Here is a tiny trained network, its code and every weight. The questions are about switching its units off for an input and a class, where a switched-off unit gives its printed mean instead of its output.

import numpy as np


def w(rows, s, z=0):
    codes = np.array(rows[::2]) - 128.0
    scale = np.full(codes.shape[1], s)
    scale[-1] = z or s
    return codes * scale


def f(y):
    return np.maximum(y, 0)


def log_softmax(a):
    a = a - a.max(-1, keepdims=True)
    return a - np.log(np.exp(a).sum(-1, keepdims=True))


def net(x, mask):
    res = np.array(x, float).reshape(1, 6) / 4 @ E
    y = f(res @ A[0][:, :-1].T + A[0][:, -1])
    res = res + np.where(mask, y, B[0][:, -1]) @ B[0][:, :-1]
    return log_softmax(res[-1] @ U[:, :-1].T + U[:, -1])


A, B = {}, {}
E = w([
[215,121,218,235,165],'x0',
[231,112,153,25,170],'x1',
[88,35,242,89,35],'x2',
[129,125,127,128,129],'x3',
[127,2,72,150,176],'x4',
[40,136,195,98,250],'x5',
],0.0039)
A[0] = w([
[174,127,93,146,71,64],'neuron 1',
[122,230,171,95,86,53],'neuron 2',
[175,125,91,130,62,61],'neuron 3',
[76,145,66,62,110,42],'neuron 4',
[165,118,174,192,144,48],'neuron 5',
[84,127,175,104,185,50],'neuron 6',
[135,208,168,112,108,63],'neuron 7',
[115,111,159,129,96,85],'neuron 8',
[183,117,142,66,153,60],'neuron 9',
[179,127,97,140,60,53],'neuron 10',
[66,139,176,116,199,51],'neuron 11',
[156,191,54,156,185,25],'neuron 12',
[150,153,98,126,159,81],'neuron 13',
[155,125,159,169,141,75],'neuron 14',
[156,127,116,107,162,78],'neuron 15',
[107,54,230,90,52,2],'neuron 16',
[177,123,166,181,156,44],'neuron 17',
[96,109,95,71,109,89],'neuron 18',
[101,72,188,106,68,58],'neuron 19',
[80,145,169,121,182,71],'neuron 20',
[72,139,117,187,106,53],'neuron 21',
[168,107,180,186,146,67],'neuron 22',
[182,124,94,142,50,51],'neuron 23',
[92,140,85,78,114,61],'neuron 24',
[89,136,166,119,195,53],'neuron 25',
[139,31,86,140,168,42],'neuron 26',
[210,121,143,14,156,52],'neuron 27',
[188,125,197,200,160,51],'neuron 28',
[83,119,80,35,103,50],'neuron 29',
[130,9,75,146,173,47],'neuron 30',
[189,122,130,69,146,62],'neuron 31',
[111,106,154,96,98,80],'neuron 32',
[164,122,131,91,138,79],'neuron 33',
[156,194,54,155,189,21],'neuron 34',
[135,226,175,112,102,55],'neuron 35',
[21,142,108,222,90,27],'neuron 36',
[108,130,144,96,182,133],'neuron 37',
],0.011,0.007)
B[0] = w([
[154,98,78,130,103,201],'neuron 1',
[72,74,139,70,119,226],'neuron 2',
[159,106,83,136,92,204],'neuron 3',
[112,205,109,103,128,213],'neuron 4',
[106,184,107,122,121,188],'neuron 5',
[137,99,57,155,112,184],'neuron 6',
[78,86,136,98,113,195],'neuron 7',
[139,114,123,129,154,157],'neuron 8',
[95,126,142,192,128,176],'neuron 9',
[158,104,73,131,98,200],'neuron 10',
[147,96,49,152,107,218],'neuron 11',
[145,119,125,111,220,240],'neuron 12',
[147,123,129,138,164,177],'neuron 13',
[110,164,115,124,123,169],'neuron 14',
[106,130,128,151,153,154],'neuron 15',
[129,118,102,117,255,231],'neuron 16',
[92,182,109,126,125,181],'neuron 17',
[126,180,129,116,106,202],'neuron 18',
[158,124,129,114,198,214],'neuron 19',
[146,107,70,136,110,205],'neuron 20',
[115,129,156,192,128,178],'neuron 21',
[113,187,105,113,113,212],'neuron 22',
[156,100,60,138,96,214],'neuron 23',
[121,184,118,109,127,183],'neuron 24',
[146,108,65,140,108,184],'neuron 25',
[57,83,143,88,112,189],'neuron 26',
[92,120,157,231,128,238],'neuron 27',
[96,207,102,118,104,247],'neuron 28',
[102,208,103,118,110,222],'neuron 29',
[65,70,160,72,101,223],'neuron 30',
[116,123,150,190,125,178],'neuron 31',
[129,139,120,117,157,165],'neuron 32',
[120,125,138,166,125,150],'neuron 33',
[149,121,128,109,225,241],'neuron 34',
[64,80,138,89,110,217],'neuron 35',
[108,126,189,237,125,246],'neuron 36',
[188,117,129,119,86,251],'neuron 37',
],0.049,0.0021)
U = w([
[154,128,118,115,207,116],'0',
[109,212,106,113,92,99],'1',
[175,84,66,143,74,100],'2',
[111,121,176,221,108,98],'3',
[78,74,153,71,95,108],'4',
[141,127,132,131,116,253],'5',
[254,141,236,80,75,119],'6',
],0.0075,0.018)

Each question gives the input, the list of numbers given to net, and the class t.
The units are the neurons (one row each of A and B). Each row of codes is followed by its name. A weight is (code - 128) times the scale printed after its matrix; where a second scale follows, it is the last column's (A, B and U).
mask holds one flag per neuron, in row order. A switched-off neuron (its flag False) gives its mean, the last column of its row in B, instead of its output. The means were averaged over made-up inputs and are rounded, as every weight is.
A unit's drop is (log p(t) with every unit on - log p(t) with that unit switched off) / (log p(t) with every unit on - log p(t) with every unit switched off).
The circuit of an input: a set's keep is (log p(t) with only the set's units on - log p(t) with every unit switched off) / (log p(t) with every unit on - log p(t) with every unit switched off). Starting from the 12 units with the biggest drops (on a tie, the unit counted first), units are removed one at a time, each time the one whose removal leaves the highest keep (on an exact tie, the one counted first), for as long as the keep stays at least 0.8.
units of the circuit, in order: the units of the circuit, biggest drop first
most important unit: the unit with the biggest drop
k most important neurons: the k neurons with the biggest drops, biggest first
drop of u: that unit's drop, to one decimal
input [0,-6,-4,-4,-7,7], class 2: 2 most important neurons -> [neuron 11; neuron 20]
input [0,8,6,-4,-8,6], class 3: units of the circuit, in order -> [neuron 27]
input [-5,1,-6,1,-7,-5], class 4: units of the circuit, in order -> [neuron 2; neuron 35]
input [-7,7,-2,-2,8,6], class 4: 3 most important neurons -> [neuron 30; neuron 26; neuron 36]
input [6,4,3,-1,-1,-7], class 2: 2 most important neurons -> [neuron 23; neuron 10]
input [1,8,-1,-1,-7,-8], class 2: 3 most important neurons -> [neuron 23; neuron 10; neuron 3]
input [-7,-8,3,-3,-5,1], class 3: 3 most important neurons -> [neuron 36; neuron 21; neuron 28]
input [1,-6,0,6,-8,-1], class 4: 2 most important neurons -> [neuron 2; neuron 35]
input [-7,1,-3,7,6,6], class 1: units of the circuit, in order -> [neuron 29; neuron 4]
input [1,-7,-4,-6,-8,-1], class 4: units of the circuit, in order -> [neuron 2; neuron 35]
input [-2,7,5,-3,-8,-7], class 4: 4 most important neurons -> [neuron 2; neuron 35; neuron 7; neuron 11]
input [-5,-7,6,7,6,-4], class 3: 2 most important neurons -> [neuron 36; neuron 21]
input [-5,-5,-2,-6,-1,-6], class 2: units of the circuit, in order -> [neuron 23; neuron 3]
input [6,8,-1,3,-2,-2], class 3: most important unit -> neuron 27
input [-6,6,3,7,-8,-3], class 4: 3 most important neurons -> [neuron 2; neuron 35; neuron 7]
input [5,6,-5,-5,0,-7], class 2: units of the circuit, in order -> [neuron 23; neuron 10]
input [8,5,-7,3,5,-7], class 1: 3 most important neurons -> [neuron 28; neuron 17; neuron 22]
input [-5,-7,-7,-2,0,4], class 0: 3 most important neurons -> [neuron 34; neuron 12; neuron 27]
input [-3,-3,6,-6,-1,-2], class 0: units of the circuit, in order -> [neuron 16; neuron 19]
input [-2,7,4,5,-8,7], class 4: 4 most important neurons -> [neuron 2; neuron 35; neuron 7; neuron 23]
input [2,2,-7,7,-5,3], class 0: units of the circuit, in order -> [neuron 34]
input [0,-1,6,2,-8,-2], class 4: 3 most important neurons -> [neuron 2; neuron 35; neuron 7]
input [-2,-7,-8,-5,0,1], class 0: 2 most important neurons -> [neuron 34; neuron 12]
input [1,-8,5,5,-4,-7], class 3: 2 most important neurons -> [neuron 36; neuron 21]
input [-5,3,0,2,4,3], class 1: units of the circuit, in order -> [neuron 29; neuron 18]
input [-6,-4,-4,4,3,-1], class 1: units of the circuit, in order -> [neuron 4; neuron 29]
input [6,-6,6,-2,-2,-1], class 0: units of the circuit, in order -> [neuron 16]
input [4,5,-4,7,8,-6], class 4: drop of neuron 26 -> 0.3
input [-5,-8,1,-6,7,-4], class 3: drop of neuron 36 -> 0.9
input [-2,4,8,8,6,2], class 0: drop of neuron 16 -> 0.9
